Below is a small trained network, with its code and all its weights. Each question gives an input and a class and asks what happens when units are switched off, that is, made to give their printed mean instead of their output.

import numpy as np


def w(rows, s, z=0):
    codes = np.array(rows[::2]) - 128.0
    scale = np.full(codes.shape[1], s)
    scale[-1] = z or s
    return codes * scale


def f(y):
    return y / 2 * (1 + np.tanh(0.7978845608 * (y + 0.044715 * y**3)))


def log_softmax(a):
    a = a - a.max(-1, keepdims=True)
    return a - np.log(np.exp(a).sum(-1, keepdims=True))


def net(x, mask):
    res = np.array(x, float).reshape(1, 7) / 4 @ E
    y = f(res @ A[0][:, :-1].T + A[0][:, -1])
    res = res + np.where(mask, y, B[0][:, -1]) @ B[0][:, :-1]
    return log_softmax(res[-1] @ U[:, :-1].T + U[:, -1])


A, B = {}, {}
E = w([
[100,83,99,137,133,173,117,88,137,148,163,158],'x0',
[73,138,127,149,192,216,116,134,217,80,43,25],'x1',
[139,53,108,170,150,131,92,206,92,166,116,116],'x2',
[181,10,160,91,49,186,182,138,65,63,103,72],'x3',
[131,101,254,203,138,233,23,176,133,69,230,156],'x4',
[108,107,116,158,115,143,116,85,100,138,133,132],'x5',
[75,83,30,114,68,43,109,172,154,66,162,137],'x6',
],0.0067)
A[0] = w([
[137,133,217,224,149,131,41,154,160,55,198,149,70],'neuron 0',
[151,153,149,136,147,43,130,125,46,211,238,179,27],'neuron 1',
[67,167,90,101,161,107,111,113,92,151,104,114,17],'neuron 2',
[38,207,139,156,218,85,112,145,109,170,152,136,101],'neuron 3',
[179,191,152,46,117,122,132,20,198,49,137,138,168],'neuron 4',
[106,136,98,76,140,187,173,148,47,67,153,68,12],'neuron 5',
[187,71,116,185,170,54,17,177,119,140,104,99,139],'neuron 6',
[89,156,150,136,203,151,101,124,152,91,56,62,98],'neuron 7',
[205,132,151,51,85,86,124,135,2,116,175,216,57],'neuron 8',
[108,106,85,117,130,71,183,93,161,177,41,133,222],'neuron 9',
[169,150,193,138,152,201,157,83,89,183,74,174,72],'neuron 10',
[43,86,36,115,53,107,107,153,166,61,124,193,254],'neuron 11',
[171,55,150,44,93,171,188,120,34,57,108,89,78],'neuron 12',
],0.007,0.0023)
B[0] = w([
[183,152,98,70,163,122,135,119,122,156,213,12,253],'neuron 0',
[79,61,100,137,127,105,96,184,148,67,166,99,239],'neuron 1',
[153,159,28,107,113,44,141,101,135,82,181,125,156],'neuron 2',
[201,167,74,254,46,38,120,130,114,57,66,170,201],'neuron 3',
[74,177,204,162,80,145,144,170,42,124,94,112,203],'neuron 4',
[140,85,31,177,138,170,58,154,147,117,147,130,147],'neuron 5',
[177,177,199,185,106,215,131,99,119,188,73,131,186],'neuron 6',
[103,55,107,97,196,65,113,199,100,147,81,86,203],'neuron 7',
[39,103,97,134,166,103,130,125,87,144,124,122,254],'neuron 8',
[195,99,216,83,182,166,184,81,6,89,178,156,253],'neuron 9',
[147,99,177,40,152,147,80,125,148,179,22,239,191],'neuron 10',
[156,164,179,65,62,224,80,143,84,154,132,158,255],'neuron 11',
[159,170,74,184,147,99,98,75,207,32,114,186,230],'neuron 12',
],0.0071,0.0069)
U = w([
[249,97,119,88,201,113,212,10,77,133,244,22,160],'0',
[214,112,68,227,109,97,81,53,227,21,79,218,71],'1',
[148,119,179,74,83,172,52,158,92,165,56,215,77],'2',
[145,78,180,159,117,156,174,154,105,118,126,155,219],'3',
[2,8,89,133,224,84,130,142,90,90,119,70,9],'4',
[150,124,189,188,67,184,162,121,71,159,97,134,78],'5',
],0.0053,0.0015)

Each question gives the input, the list of numbers given to net, and the class t.
The units are the neurons (one row each of A and B). Each row of codes is followed by its name. A weight is (code - 128) times the scale printed after its matrix; where a second scale follows, it is the last column's (A, B and U).
mask holds one flag per neuron, in row order. A switched-off neuron (its flag False) gives its mean, the last column of its row in B, instead of its output. The means were averaged over made-up inputs and are rounded, as every weight is.
A unit's drop is (log p(t) with every unit on - log p(t) with that unit switched off) / (log p(t) with every unit on - log p(t) with every unit switched off).
The circuit of an input: a set's keep is (log p(t) with only the set's units on - log p(t) with every unit switched off) / (log p(t) with every unit on - log p(t) with every unit switched off). Starting from the 12 units with the biggest drops (on a tie, the unit counted first), units are removed one at a time, each time the one whose removal leaves the highest keep (on an exact tie, the one counted first), for as long as the keep stays at least 0.8.
circuit, biggest first: the units of the circuit, biggest drop first
most important unit: the unit with the biggest drop
k most important neurons: the k neurons with the biggest drops, biggest first
drop of u: that unit's drop, to one decimal
input [-6,-4,-8,5,-6,4,-8], class 2: most important unit	neuron 10
input [-3,-1,3,8,-6,-3,5], class 1: 3 most important neurons	(neuron 12; neuron 0; neuron 5)
input [-4,-6,-6,3,-4,5,1], class 4: circuit, biggest first	(neuron 8; neuron 1)
input [0,-1,6,-5,-4,-6,8], class 2: 3 most important neurons	(neuron 11; neuron 0; neuron 12)
input [-4,-3,-8,-6,-4,-6,-3], class 5: 3 most important neurons	(neuron 4; neuron 12; neuron 0)
input [-5,-7,-5,0,4,4,0], class 4: 2 most important neurons	(neuron 8; neuron 1)
input [5,-7,5,-1,0,1,-1], class 4: circuit, biggest first	(neuron 1; neuron 8)
input [-5,8,1,2,-4,-4,-6], class 4: 3 most important neurons	(neuron 7; neuron 11; neuron 6)
input [-1,2,-7,7,-5,7,-8], class 2: 2 most important neurons	(neuron 10; neuron 4)
input [0,4,-7,3,-3,4,4], class 5: circuit, biggest first	(neuron 4; neuron 11)
input [-6,0,-8,-3,2,5,2], class 5: circuit, biggest first	(neuron 4; neuron 12)
input [0,-8,0,8,-6,-8,-3], class 1: 3 most important neurons	(neuron 12; neuron 0; neuron 7)
input [-5,-7,0,-8,-5,-8,-3], class 1: 2 most important neurons	(neuron 3; neuron 0)
input [7,7,2,1,-7,-4,4], class 0: most important unit	neuron 9
input [8,-3,-8,-1,-7,-3,6], class 5: 3 most important neurons	(neuron 4; neuron 11; neuron 0)
input [-3,-8,-8,-3,-7,0,2], class 4: 2 most important neurons	(neuron 1; neuron 8)
input [-6,8,5,-7,-8,-4,-1], class 0: drop of neuron 7	0.0
input [8,3,5,4,7,4,-3], class 0: drop of neuron 11	0.1
input [7,2,-7,2,8,4,3], class 0: drop of neuron 0	1.0
input [-5,-3,-6,-4,-5,1,-5], class 5: circuit, biggest first	(neuron 4)
